Below are the code and all the weights of a small trained network. Each question names an input and a target symbol and asks about switching units off, where a switched-off unit gives its printed mean instead of its output.

import numpy as np


def w(rows, s, z=0):
    codes = np.array(rows[::2]) - 128.0
    scale = np.full(codes.shape[1], s)
    scale[-1] = z or s
    return codes * scale


def f(y):
    return y / 2 * (1 + np.tanh(0.7978845608 * (y + 0.044715 * y**3)))


def softmax(a):
    e = np.exp(a - a.max(-1, keepdims=True))
    return e / e.sum(-1, keepdims=True)


def log_softmax(a):
    a = a - a.max(-1, keepdims=True)
    return a - np.log(np.exp(a).sum(-1, keepdims=True))


def net(x, mask):
    ids = ['Φβγδλμπσψω'.index(c) for c in x.split()]
    T = len(ids)
    res = E[ids] + P[:T]
    u = 0
    for l in range(2):
        q, k, v = (res @ M[l].T for M in (Q, K, V))
        z = softmax(np.where(np.tri(T) > 0, q @ k.T / 2**0.5, -1e9)) @ v
        res = res + np.where(mask[u], z, O[l][:, -1]) @ O[l][:, :-1]
        u += 1
        y = f(res @ A[l][:, :-1].T + A[l][:, -1])
        res = res + np.where(mask[u : u + 12], y, B[l][:, -1]) @ B[l][:, :-1]
        u += 12
    return log_softmax(res[-1] @ U[:, :-1].T + U[:, -1])


Q, K, V, O, A, B = {}, {}, {}, {}, {}, {}
E = w([
[161,166,137,73,76,141],'Φ',
[126,245,116,92,101,173],'β',
[187,148,123,93,161,168],'γ',
[122,119,108,118,187,97],'δ',
[99,161,120,145,96,61],'λ',
[133,146,131,105,74,81],'μ',
[192,103,108,112,143,153],'π',
[81,210,98,155,169,103],'σ',
[172,120,112,103,189,157],'ψ',
[133,206,99,117,166,175],'ω',
],0.012)
P = w([
[110,88,221,183,149,142],'0',
[173,96,137,212,126,110],'1',
[119,54,83,70,167,156],'2',
[214,112,103,229,114,80],'3',
[115,80,85,64,172,167],'4',
[254,131,47,247,99,46],'5',
[116,92,85,64,157,162],'6',
],0.0078)
Q[0] = w([
[154,172,140,107,129,162],'L0H1',
[66,162,254,227,82,123],'L0H1',
],0.025)
K[0] = w([
[139,105,147,108,107,90],'L0H1',
[141,163,2,137,137,87],'L0H1',
],0.04)
V[0] = w([
[197,42,112,101,250,188],'L0H1',
[146,105,99,139,172,158],'L0H1',
],0.0021)
O[0] = w([
[157,171,3,88,142,61,1],'L0H1',
[116,132,120,124,137,123,4],'L0H1',
],0.0023,7e-05)
A[0] = w([
[46,9,33,55,50,125,55],'L0N1',
[97,75,85,184,73,207,76],'L0N2',
[64,49,90,155,135,179,3],'L0N3',
[109,82,103,196,65,225,77],'L0N4',
[88,86,15,25,41,226,27],'L0N5',
[44,146,30,60,32,141,105],'L0N6',
[128,108,196,174,52,93,82],'L0N7',
[94,156,142,89,150,39,175],'L0N8',
[89,84,128,189,98,174,107],'L0N9',
[83,102,143,191,124,141,160],'L0N10',
[97,116,134,169,2,142,42],'L0N11',
[94,120,145,176,137,101,124],'L0N12',
],0.0081,0.0041)
B[0] = w([
[124,254,112,152,181,210,154],'L0N1',
[96,183,250,108,137,78,34],'L0N2',
[60,217,136,181,23,65,32],'L0N3',
[146,147,222,78,186,113,36],'L0N4',
[47,52,48,195,178,71,188],'L0N5',
[244,63,132,132,205,128,175],'L0N6',
[169,38,97,77,155,123,123],'L0N7',
[134,42,96,121,164,235,255],'L0N8',
[154,132,130,86,172,110,54],'L0N9',
[184,82,41,87,180,195,135],'L0N10',
[111,101,112,141,61,135,76],'L0N11',
[116,78,86,95,165,200,127],'L0N12',
],0.0083,0.0014)
Q[1] = w([
[126,121,94,116,83,156],'L1H1',
[187,102,150,254,61,127],'L1H1',
],0.064)
K[1] = w([
[120,111,129,131,71,186],'L1H1',
[232,173,2,187,102,56],'L1H1',
],0.04)
V[1] = w([
[82,175,97,186,242,151],'L1H1',
[165,248,146,90,104,196],'L1H1',
],0.019)
O[1] = w([
[142,125,119,252,133,45,202],'L1H1',
[137,170,121,65,215,81,4],'L1H1',
],0.012,0.0021)
A[1] = w([
[132,83,107,86,103,216,162],'L1N1',
[85,140,147,51,82,187,39],'L1N2',
[169,150,242,112,83,148,108],'L1N3',
[145,99,101,189,106,139,164],'L1N4',
[116,127,124,110,84,75,94],'L1N5',
[144,99,70,92,163,137,219],'L1N6',
[150,147,135,59,172,118,83],'L1N7',
[116,141,140,97,156,28,1],'L1N8',
[105,111,142,186,103,81,3],'L1N9',
[155,106,118,90,197,190,171],'L1N10',
[177,155,245,126,130,98,117],'L1N11',
[124,99,109,167,65,200,73],'L1N12',
],0.011,0.0091)
B[1] = w([
[82,207,178,134,93,199,250],'L1N1',
[132,4,79,184,124,73,216],'L1N2',
[146,178,161,118,139,138,153],'L1N3',
[54,93,184,119,170,199,213],'L1N4',
[109,120,127,135,109,127,121],'L1N5',
[199,130,192,141,136,120,205],'L1N6',
[48,78,103,68,148,127,164],'L1N7',
[96,184,50,160,101,205,155],'L1N8',
[136,198,98,92,65,37,175],'L1N9',
[149,159,126,109,88,83,207],'L1N10',
[164,123,133,142,134,111,132],'L1N11',
[178,117,16,105,147,72,201],'L1N12',
],0.023,0.017)
U = w([
[77,95,200,14,73,118,72],'Φ',
[93,216,118,3,104,109,41],'β',
[203,145,173,84,144,7,236],'γ',
[92,45,70,123,142,59,120],'δ',
[47,146,151,89,101,228,37],'λ',
[142,142,137,141,29,111,143],'μ',
[128,237,241,57,93,177,97],'π',
[29,201,193,132,91,79,99],'σ',
[140,58,230,169,170,164,253],'ψ',
[149,221,108,180,161,116,141],'ω',
],0.0035,0.0047)

Each question gives the input, a string of symbols that net reads in full, and the target symbol t.
The units are the heads (2 rows each of Q, K, V and O) and the neurons (one row each of A and B). Each row of codes is followed by its name. A weight is (code - 128) times the scale printed after its matrix; where a second scale follows, it is the last column's (O, A, B and U).
mask holds one flag per unit, layer by layer, with each layer's heads first. A switched-off unit (its flag False) gives its mean, the last column of its rows in O or B, instead of its output. The means were averaged over made-up inputs and are rounded, as every weight is.
A unit's drop is (log p(t) with every unit on - log p(t) with that unit switched off) / (log p(t) with every unit on - log p(t) with every unit switched off).
The circuit of an input: a set's keep is (log p(t) with only the set's units on - log p(t) with every unit switched off) / (log p(t) with every unit on - log p(t) with every unit switched off). Starting from the 12 units with the biggest drops (on a tie, the unit counted first), units are removed one at a time, each time the one whose removal leaves the highest keep (on an exact tie, the one counted first), for as long as the keep stays at least 0.8.
circuit, biggest first: the units of the circuit, biggest drop first
k most important neurons: the k neurons with the biggest drops, biggest first
top k neurons in layer l: the k neurons of layer l with the biggest drops, biggest first
input π μ π μ λ σ μ, target π: 2 most important neurons : (L1N2 L0N1)
input σ β Φ π γ, target σ: circuit, biggest first : (L1H1 L1N9 L1N4 L0N12)
input σ γ Φ, target σ: top 2 neurons in layer 1 : (L1N9 L1N4)
input δ μ ω, target δ: circuit, biggest first : (L1H1 L1N1)
input γ β ψ σ, target σ: top 4 neurons in layer 1 : (L1N9 L1N4 L1N2 L1N12)
input ψ σ μ μ π, target ψ: top neuron in layer 0 : (L0N5)
input β γ β σ ψ γ σ, target β: circuit, biggest first : (L1H1 L1N7 L1N2)
input Φ σ β μ ω, target Φ: top 2 neurons in layer 1 : (L1N7 L1N2)
input Φ ψ λ μ μ, target Φ: 4 most important neurons : (L1N7 L1N2 L1N1 L0N5)
input π μ λ μ λ, target π: top 2 neurons in layer 0 : (L0N1 L0N5)
input σ λ ψ, target σ: 2 most important neurons : (L1N9 L1N4)
input δ μ β, target δ: 2 most important neurons : (L1N1 L1N12)
input δ λ μ λ δ, target δ: 4 most important neurons : (L1N1 L1N12 L0N1 L1N6)
input π λ μ ω γ, target π: circuit, biggest first : (L1N2)
input γ μ ω σ μ γ λ, target γ: 3 most important neurons : (L1N1 L1N4 L0N5)
input β μ λ γ Φ, target β: 2 most important neurons : (L1N8 L1N7)
input λ ψ β, target λ: 4 most important neurons : (L1N4 L1N1 L1N2 L0N7)
input μ γ μ π Φ, target μ: 2 most important neurons : (L1N2 L1N1)
input γ μ μ, target γ: 4 most important neurons : (L1N1 L1N4 L0N5 L0N1)
input μ ω μ π λ, target μ: top 4 neurons in layer 1 : (L1N2 L1N1 L1N4 L1N12)
input λ μ ω, target λ: top neuron in layer 0 : (L0N7)
input μ β σ σ π, target μ: top 4 neurons in layer 1 : (L1N2 L1N1 L1N4 L1N12)
input π μ μ μ μ δ δ, target π: 3 most important neurons : (L1N2 L0N1 L1N12)
input γ ψ λ Φ ω μ μ, target γ: top 3 neurons in layer 0 : (L0N5 L0N1 L0N6)
input Φ σ β, target Φ: 3 most important neurons : (L1N7 L1N2 L1N1)
input Φ γ σ μ ψ μ, target μ: top 4 neurons in layer 0 : (L0N5 L0N1 L0N7 L0N11)
input ψ ω σ Φ, target Φ: top 3 neurons in layer 1 : (L1N2 L1N7 L1N1)
input ω δ ψ, target ω: top neuron in layer 1 : (L1N8)
input μ μ ψ λ σ, target μ: top 2 neurons in layer 0 : (L0N7 L0N1)
input ω ψ μ μ μ, target ω: top 4 neurons in layer 1 : (L1N8 L1N2 L1N1 L1N4)
